[ 0.77  2.49 -2.65  0.39 -0.29  0.72 -0.41  4.91  0.61  0.39 -0.91  2.19
  1.63  0.73 -0.33  1.72 -0.39  1.20] | [25] (73)
[ 0.09  0.97 -1.05 -1.46 -0.77 -0.54 -0.10  2.06 -1.45 -2.69  1.70  1.58
 -0.08 -0.30 -0.56  0.28 -0.60 -1.05] | [22] (77)
[ 0.07  1.16 -2.46  1.43  0.77  3.73 -0.48  4.43  0.44  0.29  0.16  2.34
  0.32  0.24 -1.24  0.99 -1.05  1.14] | [25] (74)
[-0.05  1.23 -2.56  0.14 -0.86  0.13 -1.09  5.40  0.84 -0.22  0.12  2.22
  0.85  0.37 -0.99  1.80 -0.20  1.54] | [25] (74)
[ 0.61  2.38 -2.70 -0.52  0.69  0.37  0.13  3.88  0.34 -0.14  0.95  0.23
  0.31  1.14 -2.08  1.29 -0.28  1.46] | [25] (74)
[-0.16  1.59 -1.57 -0.86  0.52 -0.87  1.31  2.96  0.87 -2.16  1.08  1.36
 -0.45 -0.65 -0.57  0.71 -0.10 -0.10] | [22] (70)
[ 0.19  1.39 -3.96  0.33  0.71  1.61 -1.28  6.38  0.01 -0.21  0.57  3.61
  0.71  0.43 -2.55  2.20 -1.81  0.01] | [25] (74)
[-0.87  2.35 -2.26 -0.54 -0.42 -0.91  0.79  6.76  0.32 -3.29  1.14  2.75
  0.42 -0.48  0.07  0.34  0.07  0.75] | [22] (77)
[ 0.02  0.40 -2.97 -0.01  0.73  0.87 -0.50  5.20  0.10  0.15 -1.17  2.97
  0.41  0.64 -0.35  1.75 -1.04  1.11] | [25] (75)
[-2.97  1.13 -3.21  0.21  0.72  0.47 -0.14  6.21  0.40 -0.80 -0.61  2.68
  0.21  0.76 -1.40  2.24 -0.39  1.31] | [25] (74)
[ 0.59  2.97 -2.68 -1.18  0.37  0.07  0.53  6.66  0.30 -3.07  4.85  2.13
  0.41 -0.62 -0.65  1.23 -0.75  0.42] | [22] (77)
[ 0.12  0.95 -1.98  0.05  0.83  0.50 -0.54  4.32  0.66  0.03 -0.75  2.28
  0.05 -0.15 -0.79  0.52 -0.09  1.57] | [25] (75)
[ 0.47  1.76 -2.68 -0.63  0.15  1.15 -0.27  6.32 -0.08 -0.30 -0.41  2.15
  0.38  0.13 -0.58  1.61 -0.03  0.87] | [25] (75)
[ 0.96 -0.44 -1.55  1.26  0.92 -0.31 -0.99  1.72  0.77  1.33  0.30  1.24
  0.01  1.13 -0.55  0.60 -0.75  2.58] | [25] (75)
[-0.34 -0.46 -1.01  0.31  0.41 -0.91 -0.24  1.53  0.17 -2.33  1.75  0.51
  0.23 -0.37 -0.59 -0.49 -1.15  0.01] | [22] (77)
[-0.11  3.22 -3.15 -1.97 -0.01 -0.18 -0.19  6.11 -0.26 -3.48  0.94  2.68
 -0.30  0.68 -0.04  1.25  0.03  1.20] | [22] (77)
[-1.15  3.09 -2.53 -1.60  0.12 -0.58  0.17  6.12 -0.17 -3.67  1.35  2.03
  0.69 -0.64  1.10  0.56 -0.75 -0.61] | [22] (77)
[ 0.62  1.86 -2.91 -1.02  1.97  0.26  0.21  7.06 -0.01 -2.20  2.32  3.04
 -0.44  0.69 -1.37  0.47 -1.43 -0.79] | [22] (69)
[-0.22  1.44 -1.91  0.53  0.05  0.72 -1.02  3.60  1.49  0.37 -0.67  2.12
  1.07  0.23 -0.07  1.22  0.28  0.15] | [25] (73)
[-0.35  2.05 -2.25 -0.76 -0.33  0.32  0.34  5.12 -0.35 -2.29  1.07  2.33
  0.26 -0.04  1.02  0.61 -0.96  0.72] | [22] (77)
[ 0.52  1.16 -2.49 -0.51  1.14 -0.69 -0.31  4.06 -0.09 -2.54  2.38  3.11
  0.98 -0.32 -2.65  0.57 -1.21 -0.04] | [22] (70)
[-0.35  2.25 -1.93 -0.79 -0.40 -1.27  0.39  4.83  0.74 -2.40  1.60  2.15
  0.28  0.19  0.79  0.11 -0.75 -0.31] | [22] (77)
[ 0.88  2.10 -2.97 -0.94  0.22  0.60 -0.20  7.18  0.10 -2.14  1.00  2.95
  0.10 -0.17 -1.19  1.22 -0.18  1.47] | [22] (69)
[ 1.03  0.50 -0.84 -0.07  0.32 -0.72  0.64  2.07 -0.74 -2.00  1.47  0.25
 -0.33 -0.14 -0.59 -0.19 -1.11  0.10] | [22] (70)
[ 0.34  2.21 -1.81 -0.90  0.39 -0.87 -0.66  7.48 -0.04 -3.31  2.47  1.12
  0.21  0.13  0.45 -0.03 -0.06 -0.61] | [22] (77)
[ 0.83  1.99 -2.84 -0.25  0.45  0.19 -0.60  6.00  0.25 -0.52 -0.11  3.03
  0.99  0.41 -0.52  2.14 -0.06  0.79] | [25] (75)
[ 0.26  3.43 -2.75 -2.14  0.19 -0.14 -0.71  7.24 -0.24 -3.62  0.53  3.14
 -0.19 -0.61  0.45  1.55  0.79 -0.78] | [22] (69)
[-0.33  1.52 -2.39  0.44  0.04  0.43 -0.84  5.32  0.22  0.33 -0.64  2.39
  0.72  0.54 -0.75  1.45  0.10  1.06] | [25] (73)
[ 0.71  2.54 -2.47 -0.83  0.13 -0.32 -0.81  5.48 -0.60 -2.16  1.34  1.90
  0.75 -0.36 -0.22  0.90 -1.05  0.19] | [22] (70)
[ 0.61  0.56 -0.84 -0.08 -1.26 -1.06 -0.45  2.26 -0.01 -0.97  2.31  0.91
 -0.06 -0.19 -1.16 -0.21 -1.45  0.57] | [22] (77)
[ 0.55  0.99 -2.47  1.38  0.97  1.11 -0.54  3.78  0.22  0.99  0.27  2.11
  1.09  0.75 -2.02  0.37 -2.31  1.09] | [25] (73)
[ 0.06  0.86 -2.27  0.42  0.69  2.93 -0.26  5.79  0.07  0.31 -0.27  2.95
  0.82  0.57 -0.43  0.61 -0.72  0.88] | [25] (75)
[ 0.13  1.86 -1.73 -1.51  0.17 -0.55  0.64  3.86 -0.65 -2.59  1.12  1.56
 -1.47 -0.43  0.12  0.53 -0.45 -0.13] | [22] (70)
[ 0.33  2.92 -2.63 -0.88  0.61 -0.15 -0.62  6.33 -0.68 -3.38  1.67  1.97
 -0.41  0.45 -0.89  0.78 -0.65 -1.14] | [22] (70)
[ 0.27  0.19 -0.80 -0.32  0.33 -1.01  0.11  2.12 -0.23 -0.68  1.98  0.79
 -0.04 -0.22 -2.13  0.18 -0.55  0.38] | [22] (77)

[ 0.07  0.23 -0.83  0.03  0.08  0.43 -1.28 -0.73  0.10 -1.16  2.34  0.08
  0.72  0.29 -2.21  0.14  0.08 -0.45] | [1] <48>
[-0.18  0.41 -1.73 -0.92 -0.10 -0.74  0.56  0.21  0.28 -1.37 -3.31 -1.03
  1.20  0.05  0.10 -0.14  0.58  1.56] | [7] <40>
[ 0.35  0.43 -1.23 -0.06  0.16  0.81 -0.81 -0.55  0.44 -1.10  1.22  0.44
  0.47  0.49 -1.66  0.06 -0.56 -0.26] | [1] <41>
[-0.42 -0.02 -1.04 -0.58  0.27 -1.12 -0.17  0.29  1.15 -0.45  1.49 -1.13
 -0.05 -0.26  0.29 -0.01  0.06  2.05] | [7] <46>
[-0.06  0.68 -1.31 -0.78  0.44 -0.81  0.49  0.21  0.63 -0.79 -2.16 -1.74
  0.84 -0.25 -0.19  0.13  0.50  1.43] | [7] <40>
